Below are the code and all the weights of a small trained network. Each question names an input and a target symbol and asks about switching units off, where a switched-off unit gives its printed mean instead of its output.

import numpy as np


def w(rows, s, z=0):
    codes = np.array(rows[::2]) - 128.0
    scale = np.full(codes.shape[1], s)
    scale[-1] = z or s
    return codes * scale


def norm(h):
    return h / np.sqrt((h * h).mean(-1, keepdims=True) + 1e-5)


def f(y):
    return np.maximum(y, 0)


def softmax(a):
    e = np.exp(a - a.max(-1, keepdims=True))
    return e / e.sum(-1, keepdims=True)


def log_softmax(a):
    a = a - a.max(-1, keepdims=True)
    return a - np.log(np.exp(a).sum(-1, keepdims=True))


def net(x, mask):
    ids = ['γδεηθμσ'.index(c) for c in x.split()]
    T = len(ids)
    res = E[ids] + P[:T]
    r = norm(res)
    for j in range(2):
        rows = slice(3 * j, 3 * j + 3)
        q, k, v = (r @ M[0][rows].T for M in (Q, K, V))
        z = softmax(np.where(np.tri(T) > 0, q @ k.T / 3**0.5, -1e9)) @ v
        o = O[0][rows]
        res = res + np.where(mask[j], z, o[:, -1]) @ o[:, :-1]
    y = f(norm(res) @ A[0][:, :-1].T + A[0][:, -1])
    res = res + np.where(mask[2:14], y, B[0][:, -1]) @ B[0][:, :-1]
    return log_softmax(norm(res)[-1] @ U[:, :-1].T + U[:, -1])


Q, K, V, O, A, B = {}, {}, {}, {}, {}, {}
E = w([
[202,200,129,105],'γ',
[147,65,242,117],'δ',
[70,166,162,41],'ε',
[111,4,89,130],'η',
[151,66,164,125],'θ',
[45,136,128,192],'μ',
[118,217,202,156],'σ',
],0.016)
P = w([
[143,228,125,253],'0',
[100,130,164,227],'1',
[99,117,167,205],'2',
[97,113,169,186],'3',
[97,104,166,172],'4',
[97,99,164,158],'5',
[96,91,158,146],'6',
[99,84,153,133],'7',
[101,79,149,125],'8',
[101,69,139,118],'9',
[102,60,133,108],'10',
[102,50,126,101],'11',
[103,41,117,93],'12',
],0.0059)
Q[0] = w([
[238,89,37,77],'h1',
[84,254,207,63],'h1',
[61,138,159,108],'h1',
[86,138,107,218],'h2',
[175,158,101,93],'h2',
[88,217,34,139],'h2',
],0.0093)
K[0] = w([
[221,107,134,119],'h1',
[141,204,187,196],'h1',
[108,30,195,206],'h1',
[95,140,168,177],'h2',
[218,122,106,111],'h2',
[149,203,46,255],'h2',
],0.0083)
V[0] = w([
[100,115,108,145],'h1',
[192,198,136,117],'h1',
[162,156,96,177],'h1',
[120,153,131,165],'h2',
[67,141,99,187],'h2',
[208,145,2,70],'h2',
],0.0075)
O[0] = w([
[192,151,116,166,129],'h1',
[134,106,155,71,126],'h1',
[96,100,148,117,139],'h1',
[66,103,110,30,149],'h2',
[225,124,24,2,137],'h2',
[66,158,152,162,3],'h2',
],0.0056,0.0055)
A[0] = w([
[172,60,72,184,115],'n1',
[107,78,197,96,4],'n2',
[111,78,113,52,154],'n3',
[100,177,116,227,82],'n4',
[128,250,148,113,242],'n5',
[116,72,17,166,196],'n6',
[62,52,189,187,45],'n7',
[172,118,197,144,147],'n8',
[199,141,90,116,85],'n9',
[136,131,178,155,185],'n10',
[105,112,86,118,69],'n11',
[204,209,88,212,146],'n12',
],0.012,0.0029)
B[0] = w([
[78,221,100,68,207],'n1',
[169,164,51,123,164],'n2',
[117,254,167,189,168],'n3',
[178,179,140,215,157],'n4',
[106,90,111,116,254],'n5',
[150,75,180,97,233],'n6',
[146,172,112,212,195],'n7',
[144,89,136,93,211],'n8',
[67,133,161,217,143],'n9',
[153,81,69,100,185],'n10',
[156,50,113,89,154],'n11',
[107,185,140,255,169],'n12',
],0.0081,0.0088)
U = w([
[126,183,142,255,154],'γ',
[138,56,195,193,158],'δ',
[103,118,164,80,254],'ε',
[163,108,80,38,108],'η',
[188,154,52,151,66],'θ',
[156,150,112,149,19],'μ',
[90,92,50,174,114],'σ',
],0.016,0.0046)

Each question gives the input, a string of symbols that net reads in full, and the target symbol t.
The units are the heads (3 rows each of Q, K, V and O) and the neurons (one row each of A and B). Each row of codes is followed by its name. A weight is (code - 128) times the scale printed after its matrix; where a second scale follows, it is the last column's (O, A, B and U).
mask holds one flag per unit, heads first, then neurons. A switched-off unit (its flag False) gives its mean, the last column of its rows in O or B, instead of its output. The means were averaged over made-up inputs and are rounded, as every weight is.
A unit's drop is (log p(t) with every unit on - log p(t) with that unit switched off) / (log p(t) with every unit on - log p(t) with every unit switched off).
The circuit of an input: a set's keep is (log p(t) with only the set's units on - log p(t) with every unit switched off) / (log p(t) with every unit on - log p(t) with every unit switched off). Starting from the 12 units with the biggest drops (on a tie, the unit counted first), units are removed one at a time, each time the one whose removal leaves the highest keep (on an exact tie, the one counted first), for as long as the keep stays at least 0.8.
units of the circuit, in order: the units of the circuit, biggest drop first
unit that matters most: the unit with the biggest drop
k most important neurons: the k neurons with the biggest drops, biggest first
which heads matter: for each layer, one digit per head in row order, 1 if its drop is at least 0.15 and else 0, layers parted by /
drop of u: that unit's drop, to one decimal
input γ θ γ γ γ γ μ γ γ η μ, target δ: 2 most important neurons => (n6; n11)
input γ σ γ, target δ: 2 most important neurons => (n1; n12)
input ε γ γ γ γ, target η: 2 most important neurons => (n10; n6)
input μ μ σ γ γ ε μ, target ε: 3 most important neurons => (n6; n1; n10)
input σ σ γ μ σ, target ε: which heads matter => 11
input ε σ γ δ σ, target δ: which heads matter => 11
input μ θ η η σ σ γ η, target ε: unit that matters most => n6
input γ δ μ η, target η: units of the circuit, in order => (n12; n1)
input μ γ σ σ η θ δ μ θ σ, target ε: which heads matter => 01
input γ σ σ η μ γ ε γ γ θ σ μ σ, target η: which heads matter => 00
input δ μ μ σ γ, target γ: 3 most important neurons => (n12; n6; n9)
input δ σ σ σ μ μ μ η θ η η σ, target η: which heads matter => 01
input η μ γ σ μ μ θ η γ σ, target δ: which heads matter => 11
input θ μ η, target η: 4 most important neurons => (n1; n6; n12; n5)
input η γ μ σ η γ σ η, target ε: 4 most important neurons => (n6; n1; n2; n10)
input η γ γ σ θ μ γ, target ε: 3 most important neurons => (n7; n2; n9)
input δ δ γ γ γ η μ μ, target δ: 3 most important neurons => (n6; n11; n4)
input μ μ γ μ γ γ γ θ γ γ θ, target γ: 2 most important neurons => (n7; n3)
input μ γ σ μ ε η μ δ γ μ, target η: 2 most important neurons => (n11; n12)
input γ μ θ, target θ: drop of n1 => 0.1
input η γ δ μ γ γ, target ε: drop of h1 => 2.6
input θ θ γ γ η γ γ σ γ θ, target γ: drop of n3 => 0.2
